Here is a tiny trained network, its code and every weight. The questions are about switching its units off for an input and a class, where a switched-off unit gives its printed mean instead of its output.

import numpy as np


def w(rows, s, z=0):
    codes = np.array(rows[::2]) - 128.0
    scale = np.full(codes.shape[1], s)
    scale[-1] = z or s
    return codes * scale


def norm(h):
    return h / np.sqrt((h * h).mean(-1, keepdims=True) + 1e-5)


def f(y):
    return y / 2 * (1 + np.tanh(0.7978845608 * (y + 0.044715 * y**3)))


def log_softmax(a):
    a = a - a.max(-1, keepdims=True)
    return a - np.log(np.exp(a).sum(-1, keepdims=True))


def net(x, mask):
    res = np.array(x, float).reshape(1, 4) / 4 @ E
    u = 0
    for l in range(2):
        y = f(norm(res) @ A[l][:, :-1].T + A[l][:, -1])
        res = res + np.where(mask[u : u + 8], y, B[l][:, -1]) @ B[l][:, :-1]
        u += 8
    return log_softmax(norm(res)[-1] @ U[:, :-1].T + U[:, -1])


A, B = {}, {}
E = w([
[130,71,199,61,162,64,184,179,48,101,111],'x0',
[94,109,195,123,71,146,123,235,238,118,155],'x1',
[138,130,97,101,169,196,87,137,135,179,208],'x2',
[141,202,49,144,192,168,8,61,206,194,91],'x3',
],0.0015)
A[0] = w([
[101,72,188,81,113,67,173,143,74,69,78,123],'L0N0',
[205,155,59,96,161,252,79,126,153,208,129,73],'L0N1',
[142,132,95,97,216,148,116,126,69,193,132,62],'L0N2',
[122,107,125,132,131,222,156,150,227,152,168,119],'L0N3',
[137,91,157,119,76,127,225,167,81,79,154,9],'L0N4',
[136,157,62,174,125,133,81,53,138,187,126,145],'L0N5',
[126,114,121,135,217,140,104,209,249,115,151,74],'L0N6',
[151,117,122,63,208,167,89,86,69,172,165,49],'L0N7',
],0.0027,0.0014)
B[0] = w([
[30,121,106,185,172,80,121,97,81,167,92,235],'L0N0',
[84,104,121,129,104,64,148,86,36,77,52,250],'L0N1',
[202,86,163,98,166,168,122,170,138,132,152,167],'L0N2',
[141,189,126,66,203,47,129,131,159,112,50,191],'L0N3',
[139,102,111,209,74,146,201,151,147,6,172,190],'L0N4',
[127,82,81,125,116,95,209,166,146,181,164,233],'L0N5',
[90,168,195,121,67,159,86,138,159,78,120,180],'L0N6',
[206,170,176,75,154,166,153,91,97,150,204,175],'L0N7',
],0.0026,0.002)
A[1] = w([
[188,160,128,99,138,253,141,113,115,142,245,150],'L1N0',
[209,72,72,162,165,109,187,74,69,100,132,202],'L1N1',
[122,94,35,126,114,126,151,114,147,188,104,62],'L1N2',
[87,57,192,171,54,164,194,164,107,38,161,1],'L1N3',
[230,137,152,72,174,184,81,97,73,154,184,68],'L1N4',
[90,64,190,82,160,99,155,195,91,118,132,137],'L1N5',
[110,142,184,109,76,172,36,187,226,118,117,100],'L1N6',
[215,201,31,136,149,142,102,88,160,197,98,98],'L1N7',
],0.0031,0.0011)
B[1] = w([
[132,110,161,106,134,115,94,112,160,178,31,161],'L1N0',
[104,165,153,95,126,140,75,174,185,143,113,253],'L1N1',
[75,108,125,166,120,140,113,85,155,147,143,154],'L1N2',
[254,93,107,111,89,101,181,172,95,42,209,230],'L1N3',
[180,48,194,93,196,138,192,111,88,81,84,182],'L1N4',
[119,189,30,193,90,144,137,52,153,146,119,192],'L1N5',
[41,205,182,9,212,134,74,201,108,104,119,213],'L1N6',
[158,85,130,144,46,173,155,168,163,107,200,235],'L1N7',
],0.0036,0.0025)
U = w([
[38,172,102,210,170,59,126,68,81,163,45,117],'0',
[28,253,195,26,175,140,34,215,194,96,123,152],'1',
[237,50,201,40,218,184,138,79,101,193,88,142],'2',
[130,155,199,177,122,151,78,138,118,148,167,2],'3',
[132,97,49,181,15,199,86,86,246,208,195,137],'4',
[199,104,112,176,44,74,227,192,72,14,223,151],'5',
],0.007)

Each question gives the input, the list of numbers given to net, and the class t.
The units are the neurons (one row each of A and B). Each row of codes is followed by its name. A weight is (code - 128) times the scale printed after its matrix; where a second scale follows, it is the last column's (A, B and U).
mask holds one flag per neuron, layer by layer. A switched-off neuron (its flag False) gives its mean, the last column of its row in B, instead of its output. The means were averaged over made-up inputs and are rounded, as every weight is.
A unit's drop is (log p(t) with every unit on - log p(t) with that unit switched off) / (log p(t) with every unit on - log p(t) with every unit switched off).
The circuit of an input: a set's keep is (log p(t) with only the set's units on - log p(t) with every unit switched off) / (log p(t) with every unit on - log p(t) with every unit switched off). Starting from the 12 units with the biggest drops (on a tie, the unit counted first), units are removed one at a time, each time the one whose removal leaves the highest keep (on an exact tie, the one counted first), for as long as the keep stays at least 0.8.
units of the circuit, in order: the units of the circuit, biggest drop first
unit that matters most: the unit with the biggest drop
top k neurons: the k neurons with the biggest drops, biggest first
top k neurons in layer l: the k neurons of layer l with the biggest drops, biggest first
drop when u is switched off: that unit's drop, to one decimal
input [6,-7,-3,-1], class 0: unit that matters most : L0N0
input [-2,1,8,6], class 2: top 2 neurons in layer 1 : L1N4, L1N5
input [-3,-3,6,6], class 2: top 3 neurons in layer 1 : L1N4, L1N5, L1N0
input [-5,6,-2,8], class 1: top 2 neurons : L1N6, L0N6
input [-2,0,8,6], class 2: top 2 neurons : L1N4, L0N7
input [-1,-5,-8,-3], class 0: top 3 neurons in layer 0 : L0N0, L0N6, L0N2
input [7,6,-6,3], class 0: units of the circuit, in order : L0N0, L1N5
input [0,-6,-1,4], class 2: top 3 neurons : L1N4, L0N7, L0N2
input [-1,-6,3,8], class 2: top 4 neurons : L1N4, L0N7, L0N2, L1N5
input [1,0,6,6], class 2: units of the circuit, in order : L1N4, L0N7
input [-4,-5,2,-5], class 2: top 2 neurons : L1N0, L0N1
input [-2,6,7,-5], class 1: top 2 neurons : L1N6, L0N3
input [7,-6,-5,-2], class 0: units of the circuit, in order : L0N0, L1N7
input [-7,-8,-3,4], class 4: units of the circuit, in order : L1N7
input [1,-2,2,7], class 2: top 3 neurons in layer 1 : L1N4, L1N5, L1N3
input [-7,5,2,7], class 1: top 3 neurons in layer 0 : L0N6, L0N0, L0N3
input [4,-4,-5,2], class 0: top 2 neurons : L1N6, L0N0
input [-5,1,1,-3], class 1: top 2 neurons : L0N3, L0N0
input [-7,8,5,8], class 1: drop when L1N6 is switched off : 0.6
input [-7,8,6,-2], class 1: drop when L1N5 is switched off : 0.0
input [3,0,8,8], class 2: drop when L1N4 is switched off : 0.1
input [-3,-6,8,0], class 2: drop when L1N4 is switched off : 0.1
input [-8,8,5,6], class 1: top neuron : L1N6
